Below are the code and all the weights of a small trained network. Each question names an input and a class and asks about switching units off, where a switched-off unit gives its printed mean instead of its output.

import numpy as np


def w(rows, s, z=0):
    codes = np.array(rows[::2]) - 128.0
    scale = np.full(codes.shape[1], s)
    scale[-1] = z or s
    return codes * scale


def norm(h):
    return h / np.sqrt((h * h).mean(-1, keepdims=True) + 1e-5)


def f(y):
    return y / 2 * (1 + np.tanh(0.7978845608 * (y + 0.044715 * y**3)))


def log_softmax(a):
    a = a - a.max(-1, keepdims=True)
    return a - np.log(np.exp(a).sum(-1, keepdims=True))


def net(x, mask):
    res = np.array(x, float).reshape(1, 5) / 4 @ E
    u = 0
    for l in range(3):
        y = f(norm(res) @ A[l][:, :-1].T + A[l][:, -1])
        res = res + np.where(mask[u : u + 11], y, B[l][:, -1]) @ B[l][:, :-1]
        u += 11
    return log_softmax(norm(res)[-1] @ U[:, :-1].T + U[:, -1])


A, B = {}, {}
E = w([
[130,123,128],'x0',
[191,228,62],'x1',
[124,133,123],'x2',
[206,2,85],'x3',
[104,137,76],'x4',
],0.0079)
A[0] = w([
[35,20,143,4],'0.n0',
[74,135,120,176],'0.n1',
[21,211,53,177],'0.n2',
[104,191,119,102],'0.n3',
[130,152,101,211],'0.n4',
[162,102,248,140],'0.n5',
[188,1,142,129],'0.n6',
[143,111,167,33],'0.n7',
[132,219,130,134],'0.n8',
[126,33,105,158],'0.n9',
[206,176,220,154],'0.n10',
],0.0089,0.0032)
B[0] = w([
[171,71,254,192],'0.n0',
[116,92,132,157],'0.n1',
[130,52,153,236],'0.n2',
[133,109,83,159],'0.n3',
[48,58,113,174],'0.n4',
[140,87,131,181],'0.n5',
[79,152,94,254],'0.n6',
[165,152,116,111],'0.n7',
[163,79,127,196],'0.n8',
[113,93,61,208],'0.n9',
[132,49,122,172],'0.n10',
],0.0069,0.0047)
A[1] = w([
[165,194,241,148],'1.n0',
[122,81,244,247],'1.n1',
[144,211,73,150],'1.n2',
[219,207,94,64],'1.n3',
[162,180,36,143],'1.n4',
[50,148,122,71],'1.n5',
[113,88,175,252],'1.n6',
[94,88,142,78],'1.n7',
[59,46,159,83],'1.n8',
[25,170,145,168],'1.n9',
[217,101,147,179],'1.n10',
],0.011,0.0026)
B[1] = w([
[115,134,39,152],'1.n0',
[147,124,71,253],'1.n1',
[188,99,147,170],'1.n2',
[205,87,198,174],'1.n3',
[254,114,147,207],'1.n4',
[118,156,116,136],'1.n5',
[201,187,86,209],'1.n6',
[199,105,133,159],'1.n7',
[205,185,151,234],'1.n8',
[163,204,47,167],'1.n9',
[69,121,29,174],'1.n10',
],0.006,0.0067)
A[2] = w([
[50,136,163,78],'2.n0',
[139,168,255,154],'2.n1',
[19,24,199,151],'2.n2',
[112,168,47,63],'2.n3',
[77,103,161,254],'2.n4',
[144,101,29,143],'2.n5',
[104,140,142,96],'2.n6',
[253,48,13,194],'2.n7',
[185,127,74,126],'2.n8',
[101,101,252,146],'2.n9',
[147,117,65,128],'2.n10',
],0.0096,0.0029)
B[2] = w([
[229,200,177,121],'2.n0',
[136,42,82,129],'2.n1',
[254,194,126,129],'2.n2',
[125,145,149,133],'2.n3',
[231,160,32,125],'2.n4',
[39,181,101,165],'2.n5',
[199,137,95,121],'2.n6',
[81,130,153,252],'2.n7',
[87,101,203,165],'2.n8',
[228,28,117,126],'2.n9',
[61,146,197,150],'2.n10',
],0.0066,0.018)
U = w([
[241,83,191,115],'0',
[43,127,143,203],'1',
[82,157,35,254],'2',
[56,131,254,58],'3',
[63,117,210,15],'4',
],0.0095,0.0029)

Each question gives the input, the list of numbers given to net, and the class t.
The units are the neurons (one row each of A and B). Each row of codes is followed by its name. A weight is (code - 128) times the scale printed after its matrix; where a second scale follows, it is the last column's (A, B and U).
mask holds one flag per neuron, layer by layer. A switched-off neuron (its flag False) gives its mean, the last column of its row in B, instead of its output. The means were averaged over made-up inputs and are rounded, as every weight is.
A unit's drop is (log p(t) with every unit on - log p(t) with that unit switched off) / (log p(t) with every unit on - log p(t) with every unit switched off).
The circuit of an input: a set's keep is (log p(t) with only the set's units on - log p(t) with every unit switched off) / (log p(t) with every unit on - log p(t) with every unit switched off). Starting from the 12 units with the biggest drops (on a tie, the unit counted first), units are removed one at a time, each time the one whose removal leaves the highest keep (on an exact tie, the one counted first), for as long as the keep stays at least 0.8.
units of the circuit, in order: the units of the circuit, biggest drop first
top k neurons: the k neurons with the biggest drops, biggest first
k most important neurons of layer l: the k neurons of layer l with the biggest drops, biggest first
drop of u: that unit's drop, to one decimal
input [0,-3,4,-5,-2], class 2: units of the circuit, in order : [1.n9, 0.n0]
input [-1,6,1,2,-8], class 1: top 2 neurons : [0.n10, 1.n10]
input [5,-8,1,5,7], class 0: units of the circuit, in order : [0.n0, 2.n2]
input [4,-1,-6,-6,3], class 2: units of the circuit, in order : [1.n9]
input [-8,6,2,4,-5], class 4: units of the circuit, in order : [1.n8, 1.n6, 2.n7]
input [-6,2,-6,-7,-3], class 2: units of the circuit, in order : [1.n9, 1.n0]
input [-2,-5,1,-3,2], class 0: top 3 neurons : [1.n8, 1.n10, 2.n5]
input [0,-4,5,-8,-7], class 2: 3 most important neurons of layer 2 : [2.n7, 2.n8, 2.n10]
input [8,6,5,7,2], class 4: top 2 neurons : [1.n8, 1.n6]
input [2,-6,-4,-8,-7], class 2: top 3 neurons : [2.n8, 1.n0, 1.n1]
input [-6,5,-5,5,-8], class 1: top 3 neurons : [1.n10, 0.n10, 1.n8]
input [-5,8,-3,-4,8], class 0: 2 most important neurons of layer 1 : [1.n4, 1.n2]
input [6,-8,1,2,3], class 0: top 2 neurons : [0.n0, 2.n2]
input [-6,8,7,-7,5], class 0: 3 most important neurons of layer 0 : [0.n6, 0.n8, 0.n9]
input [5,4,-4,-1,3], class 4: 2 most important neurons of layer 0 : [0.n2, 0.n0]
input [3,-8,8,-4,3], class 0: top neuron : [0.n0]
input [3,6,-2,1,5], class 0: top 2 neurons : [1.n4, 1.n3]
input [3,-3,2,8,-7], class 2: 2 most important neurons of layer 0 : [0.n9, 0.n6]
input [7,-4,-7,-7,6], class 2: 2 most important neurons of layer 2 : [2.n7, 2.n8]
input [1,6,3,-4,-2], class 0: most important neuron of layer 0 : [0.n0]
input [-3,-6,3,-8,-5], class 2: drop of 1.n4 : 0.1
input [-5,-8,1,-2,3], class 0: drop of 2.n9 : 0.0
input [8,8,-8,-6,1], class 0: drop of 0.n8 : 0.1
